
[[ 133 -588  275 -470 -310  344  -12  498   19  117   12  188  247  -69
     4 -107  -66 -160 -169  264  -21  275 -260 -201 -294  148   90  326
   226 -253   -1]
 [ 175  418   50  180  361 -217   39  -40   81  225  -34  210  505  129
  -506  194 -373 -249  310 -197  444  208 -107   -4  -99  163 -146  225
    21  -10 -226]
 [ -53  155  101  188  161 -111  115 -119  -41  361 -335   30  294 -143
  -262  137 -199 -172 -128 -189  187  120 -108    3  -63 -100  -58   -8
   134 -138  -37]
 [  18 -395   42 -260 -159  163   29  111   11 -172  153  -41 -142   11
   222 -376  203   44  -67  174 -173  105  115 -244   39  156   39   73
   106   -4   13]
 [ 132 -159  -46 -292 -138   43  274 -192 -180  -41  162  -28 -106  148
    75 -499  157   17 -118  153   26  165  176 -358  170  229  154  -33
   529    4 -125]
 [ -98 -224  134   30   52  158 -125  304  137   76 -143    9  128 -162
    22  102  -41 -109  -49  -39 -107   78 -130    6 -137  -79 -134  144
  -143  -67  104]
 [ -83   61   84  239  181  -27 -148  182   86  199 -310   63  259 -190
  -177  290 -180 -196  -40 -182   -9   -8 -168   71 -179 -161 -252  141
  -186 -123   55]
 [ -17  126  -31  180  210   88 -100  272   76  139 -173   58  198  -25
  -130  268 -158 -191    9 -135  -46   -4 -193   17  -93 -138 -265  148
    69   14   60]
 [-131  191  -15  293  227  -64   72  -98   -8  246 -308  -73  109 -125
  -115  140  -91 -113 -118 -226   23   10  -44   23   46 -192 -146  -83
   103   -4   56]
 [  83  581 -218  389  470 -313  -50 -207   80  -96   73   35  133  206
  -278   58 -130 -104  381 -268  172  -52  159  -35  142  101 -320   84
  -124  212 -158]
 [ 223  201 -248  -46  166 -118  -32  -52   13 -369  401   62  -84  362
   -26 -330   84  -16  362   36    1  -10  248 -280  177  330 -182  177
    83  224 -190]
 [  29 -271   -1 -142 -111  206  -87  318  -32  -31  -47   45   -2  -35
   100  -58   54 -113 -149  103 -232   -9  -96 -168  -95  -24 -136  170
   155  -85   72]
 [-136  -63   48  138    4  -83   51 -148  -96  168 -315  -79    5 -219
    -2  -60   32  -60 -262 -103  -87  -28   39  -74   -4 -135  -75  -81
    34 -157   52]
 [ -82 -459   52 -218 -206  200   55   71  -47  -81  -12 -111 -201 -110
   286 -355  253   52 -257  145 -271   59   97 -229   51   17   50  -24
   161  -53   99]
 [   7  456 -292  275  249 -270  225 -495 -199    4  -56 -131 -148  140
   -68 -222   81  -11  -23 -196   21 -109  272 -199  329  -11 -130 -204
   371  161 -102]
 [ -53  272 -125  361  282  -89 -218  148   56   26 -221   32  125  -58
  -138  293 -125 -178   62 -225 -121 -177  -81   39  -66 -177 -420  131
  -184    6   52]
 [  63 -244   -2 -171 -166   99  -37  166 -109  -26  -58   57   -5  -33
    61 -154   68  -94 -195  117 -187  -20  -25 -227  -87   32  -95  145
   185 -151   11]
 [ 188 -589  261 -468 -431  120 -127  362 -100   21  -31  266  248 -129
   -56 -199  -41 -169 -195  287  -60  138 -141 -272 -399  217   14  401
   -20 -449  -79]
 [ 100 -363   51 -341  -12  335   21  336  198 -249  420   -6  -66  210
   197 -331  139   41  213  203  -54  274   41 -216   81  285   61  182
   176  225  -13]
 [ -16 -134   88    2   80   53  -79  167  122   -6   -5   35  123  -50
   -32  -25  -31  -77   78  -21   -5  110  -21  -59  -79   64 -107  151
  -135  -17    0]
 [ -67  245  -68  260  230  -37   87  -62  -43  240 -266  -39  118  -44
  -137  146 -108 -144 -110 -203   24    0  -73  -17   63 -170 -165  -55
   252   15   34]
 [ 118 -199   58 -176  -38  -26  -67   64   62 -198  216   84   47   81
     1 -305   59  -22  166  107   20  119  138 -209  -43  288  -36  215
  -135  -20 -119]
 [-113  221   -6  294  243  -76   92 -106  -17  285 -328  -50  151 -119
  -157  167 -127 -137 -124 -230   67   24  -73   23   29 -195 -145  -78
   145  -24   41]
 [-124  168   -4  306  123 -193   39 -203 -129  285 -450  -34  130 -223
  -160  120  -92 -145 -258 -222  -10  -84  -22  -17  -39 -217 -169  -78
    35 -187   25]
 [  59  -17  -34  -99  178  314  147  263  131   51  157  -19   59  199
    32  -29  -37  -73  104   15   42  247 -122 -105  133   50   -5   62
   487  259   20]
 [ -73 -205  127   56   25   67 -177  276  100   61 -183   56  158 -187
   -30  116  -62 -133  -56  -46 -104   22 -120   -1 -196  -59 -187  184
  -251 -141   75]
 [   1 -537   87 -340 -231  313   20  276   10 -110  100  -39 -134  -31
   272 -318  201   17 -173  222 -241  129    5 -241  -14   88   61   99
   208  -32   86]
 [  42 -161 -202 -164 -150 -130  174 -423 -206 -358  245 -173 -443  129
   295 -746  412  175  -85  138 -215  -62  486 -420  325  248   62 -146
   238   94  -96]
 [-104  183  -18  324  334   92 -159  305  173  153 -234    9  205  -79
  -125  395 -186 -188   58 -231  -56  -20 -211  126  -83 -219 -328  116
   -92   76  123]
 [ 168  188 -111   20  210   -2  -42  134   74 -111  186  104  125  235
  -137  -34  -83 -123  266  -33   66   65    7 -138   37  170 -197  210
   117  147 -112]
 [-101  511 -249  420  402 -207  205 -437  -66   79 -131 -196 -109   89
   -62  -62   37   -6   18 -299   42  -62  209  -61  350 -121 -157 -263
   292  252  -27]
 [ -44  179  167  124  311  119  293    9  111  501 -217    0  396  -16
  -281  214 -286 -176  -18 -196  371  382 -248   70   30  -83   89  -48
   440   74  -14]
 [ 180 -280   16 -315 -108   47   -7   72   25 -284  348   71  -44  173
    81 -448  137   24  168  197  -21  145  182 -301   21  367   22  211
    28   28 -140]
 [-194  105  -39  253  299  126  109    1  115  143 -157 -186  -34  -53
    66   80   20  -21  -45 -196  -55   82  -20   41  182 -186  -91 -155
   183  213  134]
 [ 290 -295  132 -460 -115  130   34  233   70 -151  402  205  200  245
   -77 -355  -33  -76  245  253  183  330   10 -296  -88  464   97  350
   170  -11 -210]
 [  94 -148  210 -157 -147 -211  158 -249 -159  217 -146  125  272 -114
  -240 -264  -96 -111 -143   45  254  203   56 -215 -140  205  133   99
    81 -330 -195]
 [ 170 -284   29 -325 -104   65   22   74   32 -266  344   57  -41  177
    86 -449  132   22  162  200    5  181  174 -302   39  365   49  197
    68   41 -133]
 [  86 -324   23 -251 -236   85   15  100 -152  -38  -27   54  -30  -38
    88 -273  103  -70 -222  163 -174   16   23 -279  -75   86  -19  131
   225 -186  -17]
 [ -36  -36  288  105  130   96  -53  338  113  483 -399  176  556 -237
  -350  446 -384 -305 -100 -148  211  221 -413  127 -344 -152 -117  232
   -24 -253   35]
 [-105 -165   21   93   71   68 -164  196  108  -86  -80  -43  -22 -120
    94   -5   64  -48  -12  -43 -200  -41   12  -37  -53  -55 -210  101
  -226  -12   91]
 [ -57  342  -35  272  321 -109  222 -253  -16  290 -202  -69  172    7
  -208   70 -143 -110  -12 -241  220  126   -6   -7  144  -88  -43 -126
   303   92  -43]
 [  44 -317  -53 -174 -178  -21 -109    2  -63 -328  149  -19 -219    0
   213 -439  260   52  -36  149 -271  -78  251 -296   29  183  -93  112
  -121  -63  -27]
 [ 266  274   12   -1  224 -120   -7   98   52   65  132  250  415  228
  -404   63 -292 -223  326  -60  333  190  -78 -116 -109  261 -150  322
    86    1 -235]
 [ -92  245  -83  326  182 -252   36 -291 -105  138 -303  -66   40 -121
  -129    8  -27  -89 -118 -222   -5 -103  106  -58   57 -125 -188  -91
    -5  -71  -19]
 [ -36   89 -153   93   69   14  118 -103 -133   51 -126  -89 -108   20
    53 -108   85  -57 -179  -67 -141  -59   62 -168  152  -99 -117  -89
   368   40   37]
 [  44 -443   -1 -288 -411  -66   32 -151 -281 -150  -47  -10 -221 -123
   200 -538  281   22 -357  211 -284  -96  235 -391  -34  131   25   38
   113 -296  -38]
 [  39 -222  210 -124   15  106   -9  209  121  106    1   96  262  -51
  -107  -30 -114 -113   54   34  133  251 -112  -71 -148  132   16  203
   -26  -90  -40]
 [ 175 -382   39 -347 -245   36 -125  182  -46 -273  226  136  -16   65
    80 -390  127  -37   37  235 -142   39  116 -316 -123  306  -64  299
   -69 -146 -109]
 [ 126  497 -268  248  446 -138  -24  -55  114 -187  232   24   46  328
  -162   -9  -69  -79  427 -174  104   -7  140  -91  205  143 -288  104
    63  334 -132]
 [ 149  444  -76  240  300 -301  -21 -141  -22   99  -69  161  325  114
  -396  107 -253 -201  225 -199  260   21   13  -66  -48  112 -239  173
   -31  -32 -199]
 [  46  -90  -79  -86   57  215    3  245   49  -83  102  -10  -42  116
    98  -86   55  -63   17   52 -133   57  -34 -156   64   31 -113  105
   267  129   39]
 [ -60  259 -156  255  143 -151  123 -255 -174  168 -283  -81  -16  -50
   -77   -9    2  -93 -208 -177  -55 -117   61 -111  126 -165 -162 -126
   289  -24    2]
 [  77 -430  -34 -232 -269   32 -270  231  -53 -384  135   68 -171  -39
   213 -349  227   -6  -48  208 -380 -151  166 -293 -132  175 -196  271
  -267 -167   -2]
 [-153   74   16  254  128  -72   29  -85  -48  244 -376  -70   84 -211
   -70  117  -48 -115 -217 -189  -55  -40  -40    3   -8 -213 -145  -75
    40 -100   78]
 [ -12  387  -99  236  284 -141  271 -325 -105  267 -181  -59  119   63
  -201   -4 -108 -106  -55 -216  199   88   38  -81  197  -60  -38 -150
   442   87  -79]
 [ -71  324  -54  290  249 -218  210 -381  -99  248 -253  -91   94  -42
  -179  -23  -76  -79  -94 -241  157   40   81  -56  153  -91  -57 -161
   230   12  -58]
 [ 213 -326  201 -427  -45  204  104  241  159  -71  385  144  217  210
   -59 -320  -47  -46  253  211  242  435  -27 -222  -52  421  169  281
   183   56 -166]
 [ 101   62  -90   19   59  -25  -88  128  -34  -67    7   90   72   77
   -77  -30  -33 -131   42   -9  -75  -54   -2 -164  -44   57 -227  185
    68  -30  -50]
 [-111  510 -274  388  467  -57  261 -325    8   85  -46 -224 -139  159
    -2  -25   40    8   74 -284   44    7  152  -37  427 -130 -122 -282
   443  389   13]
 [ -78  245  -89  381  276 -112 -247  158   76   49 -262   39  154 -110
  -152  317 -141 -193   50 -242 -114 -176  -93   60 -109 -185 -423  143
  -269  -35   62]
 [ 135  127  184   -6  204 -106   83   -6  113  217   16  178  456   68
  -379   32 -290 -175  234  -92  429  322  -87  -35 -118  221   13  212
     9  -56 -194]
 [-115  -31  -20  183  179   50 -147  163  140  -54  -88  -60   -5  -86
    57   68   23  -52   43 -115 -158  -35    2    3   -4  -87 -229   70
  -194   67   97]
 [ -76  154   47  274  249   23  -96  220   87  273 -330   65  302 -139
  -219  377 -236 -225  -39 -215   30   14 -240   98 -153 -203 -265  120
   -35  -68   70]
 [ -62  198   34  211  281   94   98  116   72  333 -247    1  260  -37
  -194  282 -212 -185  -49 -201  126  139 -221   57   -6 -173 -117    9
   279   53   48]
 [  51 -492   74 -347 -287  199   21  180  -83 -103   68    9 -101  -39
   200 -364  180  -10 -204  229 -209   79   43 -286  -54  128   54  125
   193 -136   19]
 [ -63 -169 -138 -158   21  156  317 -273  -28 -223  284 -284 -427  179
   373 -618  384  205  -45   95 -146  138  349 -299  451  146  176 -258
   480  330   15]
 [  79  -35 -253 -148  -48  -41  236 -349 -189 -288  263 -159 -393  226
   246 -635  341  133  -48  110 -165  -26  390 -399  376  203   46 -149
   458  192  -87]
 [ -98   37 -162   86  125  -61  197 -363  -53 -149   90 -242 -323   64
   213 -432  277  136  -33  -57 -116    7  344 -214  358   56   18 -234
   211  221    2]
 [  21  329 -172  280  124 -318   -4 -288 -211   71 -257   21   31  -50
  -176  -19  -35 -131 -121 -182  -46 -206  124 -141   34  -78 -267   -9
    57 -125  -82]
 [ 239  -75 -192 -233  -33  -98  -70  -58   -3 -542  529   54 -204  333
   116 -586  238   82  332  185  -87   -3  380 -384  154  466 -103  213
   -45  160 -207]
 [-112  144  -38  334  248  -63 -215  153  102   56 -244    6  127 -142
  -105  261 -103 -153   22 -208 -123 -121  -69   65  -99 -180 -356  106
  -275  -30   82]
 [  37 -546  344 -322 -254  205  -54  367   45  182 -135  154  302 -212
   -52  -48  -99 -156 -181  163   30  254 -224 -113 -343   95   68  284
   -28 -330   12]]

[ 171  128 -108   -7  258  -18  -14  -82   -9  141  188   22   75  -42
   18  366  -53  -88 -184 -313  294   -6  323 -111   59  -42  -39  -16
  -79  -85] : 54
[  27 -102  -82 -153 -149 -226  182    5 -214 -185 -128    5 -167 -194
 -180 -274  -18  125  248  -61   52   34  -34   69  159   20   35  139
  -43   39] : 11
[ 250   13 -176 -407  124  370  280 -146   44  188 -106 -304  -80  471
   93  351  150  223 -133   52 -118  -54 -237   70   -4   62 -615  202
  496 -648] : 6
[-201    3  -12    0  311 -268   21   28    9   43    3  269   34 -121
  159 -173  -35  102  223 -158  592  -81   32   -8  -80   50  187  176
 -396  215] : 67
[  29  -32  -46   43   -3 -345   73   39 -189 -170   12  117 -101 -274
 -181 -218  -64    5  171 -226  254   32  180  -33  151  -25  196   53
 -224  227] : 20
[-233  -97   15  -78  268 -129  -13  222 -142  -51  -82  -78 -136  167
 -123 -381   11  250  186   45    9 -160 -123  -72 -119   77   32  108
   10  -43] : 41
[ 205   -1 -109 -301   97  194  267  -90  -90  111  -76 -186  -93  259
  -64  238   99  181  -32 -135  -14  -51  -77  -14   34   17 -365  122
  346 -447] : 16
[ 174  118 -126   96  486  143 -175  140  166  122  224 -349  -37  559
   49  219   19  -49 -463   68 -126  -89  107 -150  -70    1 -397  -26
  250 -299] : 49
[ 206   60 -152 -215  350  347   74   -6  129  201   25 -389  -67  641
   94  306  120  143 -316  110 -185 -100 -145  -38  -87   54 -605  105
  475 -591] : 47
[ 256   33 -149 -339   83  263  263 -176  -51  171  -48 -179  -34  220
   18  402   93  145  -91 -150   19  -22  -33   15   53   12 -405  127
  343 -502] : 64
[  69  -59 -127  -73 -106 -225  133  -24  -67 -171  -76    3 -142 -113
  -21 -237  -14   49  139   47  108   72  -55  122  162   28  -61  185
  -94   69] : 7
[-243 -169    3  -29   39 -355   53  218 -166 -254 -164    9 -228  -22
 -134 -691   -7  232  361  152   51  -70 -220   51    4   88  127  195
 -155  203] : 15
[ 170   52 -128 -310  158  220  189 -155  -62  202  -19 -103   17  138
   34  402   64  142  -64 -194  110  -49   27  -10   11   21 -283  109
  232 -438] : 22
[ 465  238 -282  163  304  177 -270  -35  234  111  408 -406   47  345
   70  588  -76 -336 -763   25 -212   92  410 -120  147  -76 -442 -131
  233 -307] : 60
[ 277  170 -282 -102 -141  -28 -163 -230 -119   50  279  -25  152 -556
  -65  577 -217 -305 -295 -254  -10  210  640   -9  331  -94  133 -112
 -140  -83] : 31
[ -57  -40  -43  -76   31 -219   49   53 -233  -88  -17   58  -76 -240
 -194 -151  -64   85  182 -203  139  -17  158  -51   89   -5  197   38
 -128   73] : 8
[ 148   46 -235 -502   75  346  263 -321  165  283 -116  -63   93  184
  408  473  103  184  -21   96  200   15 -229  223    2  116 -498  337
  183 -546] : 50
[-225   18  -84  -99  188 -259    0 -113   42   74    3  375  141 -369
  312  -51  -80   60  277 -113  679   -7   78  109  -21   79  258  237
 -541  231] : 58
[ -68 -144  -94   52 -216 -522  104   52  -97 -366 -125  148 -211 -318
  -53 -639  -73   33  348  135  215  110 -110  183  210   42  162  237
 -364  417] : 28
[ -84   78  -23 -194  548  177   41  -20   45  329   42   27  107  298
  181  310   64  209  -32 -223  386 -202   12 -119 -221   56 -149  110
   40 -321] : 14
[-385  -10 -119   32  330 -229 -367  176  139  -19   79   49   57  -51
  271 -361 -136   42   50  350  151  -53  -11   75 -114  139  172  174
 -408  199] : 48
[ 192   31 -146 -211  265  225  188  -74  150  148  -32 -221  -65  505
  180  210  131  157 -154   80   61  -68 -216   46  -48   57 -538  203
  305 -439] : 57
[ 164   10 -115 -412   59  213  354 -219  -65  188 -137  -25   -6  108
   94  338  112  227   93 -191  216  -42 -122   68   20   45 -316  216
  215 -437] : 13
[ 198  -18  -86    7  -57  -49 -121  232 -416 -203  122 -457 -237    3
 -664  -40 -104  -31 -231 -156 -652    1  378 -251  213 -100    3 -255
  397 -212] : 17
[ 222   -7 -206 -401  -14  250  289 -211   51  113 -122 -183  -57  241
  154  263  107  172  -30   82  -11   23 -220  160   71   73 -506  256
  314 -491] : 5
[-133   38  -30  -45  262  -99 -161  124 -264   58  127  -12   30 -197
 -244   74 -121   43   -1 -306   61  -99  376 -220  -11  -22  278 -115
  -94  -33] : 55
[  -3    1   16 -230  492  267  139  122 -110  235  -46 -245  -80  567
 -112  164  146  315  -60 -185  -17 -257 -115 -198 -220   40 -325   43
  419 -512] : 68
[ 704  133 -306 -279  -75  419  281 -302   69  152   96 -443  -70  372
  -15  775   99  -98 -513 -102 -268  135   94   38  259  -66 -773   40
  625 -709] : 38
[-124 -121  -56 -112    4 -244  132   83  -92 -173 -167   19 -177   -8
  -26 -465   15  203  299  127  120  -30 -221  107   34   82  -13  240
 -108   89] : 39
